Rows and roughly how far along a hidden order each lies, from 0 to 20
In the rows, zero is written as 100.
[105 103 106 124  89  89 106  55 111  93 110 122  73 114 108 118  88  96]
19
[133 103  93 108 135  84  89 110 109 116 117 125 125 107  85 105  91  91]
12
[ 78  88  93  80 120 124  87 138  80 109 115  95 102 100 105  93 102 110]
4
[ 95  93  82 100  79  87 112  45  91  85  84  58  42  80 103  61 121  96]
0
[ 61  96 143  93  81  97  97 102 124  85  69 117  53 109 101 122 102  70]
13
[ 74 115 112  93  79 120 111  82  97  93  72  70  91  88  85  53 115  98]
3
[ 77 117 141  96  57 119  99 108 128  93  69 119  80 111  87 106  99  82]
17
[ 88 104  88  92  87 119 102 112  83 105  99  69 116  86  97  82 101 125]
12
[ 95 126 130  87  66 121  92 151 118 110  62 123 144 106  58 108  97  81]
18
[ 95 101  99 122  78  95 110  54 109  91 107  97  56 107 110 107  96  94]
12
[ 72  84 124  96  37 103 101  56  94  71  81  98  70 102 100 117 105 105]
20
[ 78 111 116 109  77 109 106  87 113  96  86 108  32 109 109  97  99  86]
10
[ 73 104  90  77  70 122 105 114  78  97  76  50  88  71  96  72 121 119]
3
[ 87  85  84  81  95 100 100  94  80  93  97  65  83  82 105  89 115 116]
4
[ 98  99  90  93  66  89 108  47  96  83  74  59  65  72  90  62 120 101]
6
[ 85  81 116  90  77  80  92  64 105  82  86 104  52  99 100 106 114  78]
9
[ 74 120 125 119  59 112 106  78 111  86  90 105  60 111 101  97  91  95]
20
[ 75 107 120  94  54 112 112  70 104  87  78  73  66  96  92  71 113 100]
8
[ 83  84 129  79  90 104  90 120 116 102  85 143 115 116  74 121  93  81]
14
[ 72  90 105  79  94 130  88 128  77 104 106  95 144 100  88  96  94 125]
15
[ 90  85  85  80 102 106  89 113  93  99 104  91 114  95  99 107 106 112]
10
[ 92  73  80  84  93  88 102  60  82  89  96  63  66  74 114  89 122 114]
2
[ 77  86 132  77  83 101  92 108 105  92  82 124  89 117  87 111 103  81]
9
[ 86 129 107  96  98 140  94 176  98 119  82  83 126  87  80  67 104  98]
7
[ 76  95 126  70  86 121  81 139 102 103  88 122 127 105  85 129  99  96]
17
[ 78  68  79  89  40  75 109   0  86  67  86  53  25  76 106  92 121 120]
9
[ 76 125 123 126  62 105 110  73 106  80  83  78  35 101 115  80 101  83]
12
[ 85  99 112  74  74 102  94  90 107  96  70  82  94  87  75  83 113  94]
9
[ 78  99 118  83  64 114  91 121  92  94  87  95 101  97  90 105 103 103]
15
[ 88  87 115  77  90  92  86 117 107  97  86 118  86 100  82 108 105  78]
8
[ 92  93  95  87  67 100 105  67  99  93  90  81  74  90  91  71 108 108]
9
[ 74 111 124  93  82 113 105 119 120 103  74 100  44 104 102  91 109  71]
3
[ 94 106  97  88  97 117 100 121  94 111  98  89  96  95  89  69 102 108]
7
[ 90 101  77  94  99 109 105 101  76  99 105  55  72  80 110  68 108 114]
0
[ 85  81 103  72 110 110  88 115  95 103  98 102 111  97  96 102 106 104]
9
[ 85  86 119  56 111 110  84 146 111 112  88 130 139 102  67  83 105  78]
2
[ 61 106 120 118  56 104 108  60 110  79  82  87   0 107 126  97 103  88]
11
[ 87  77 106  74  79  81  96  57 103  84  76  80  40  85  96  86 124  86]
1
[ 86 114 121  95 100 130  89 155  97 113 102 110 137 110  93 112  89 102]
16
[102  96 100  80 116 112  94 139  87 103 104  84 124  92  95  92 107 109]
6
[ 95 105 118 104  62  88 107  68 123  88  76 110  61 101  99 118 104  84]
14
[ 84 101 126  67 102 105  86 136 117 106  68 115  91  94  69  82 114  66]
1
[ 72 117 126  90  83 115 103 111 124 102  68  97  70  98  89  82 112  77]
4
[ 87  95  81  83  97 111 101 116  81 104  98  63  98  84 104  78 112 116]
2
[ 76  91  82 106  96 117 114  84  78  94 112  62  76  96 120  78 102 134]
7
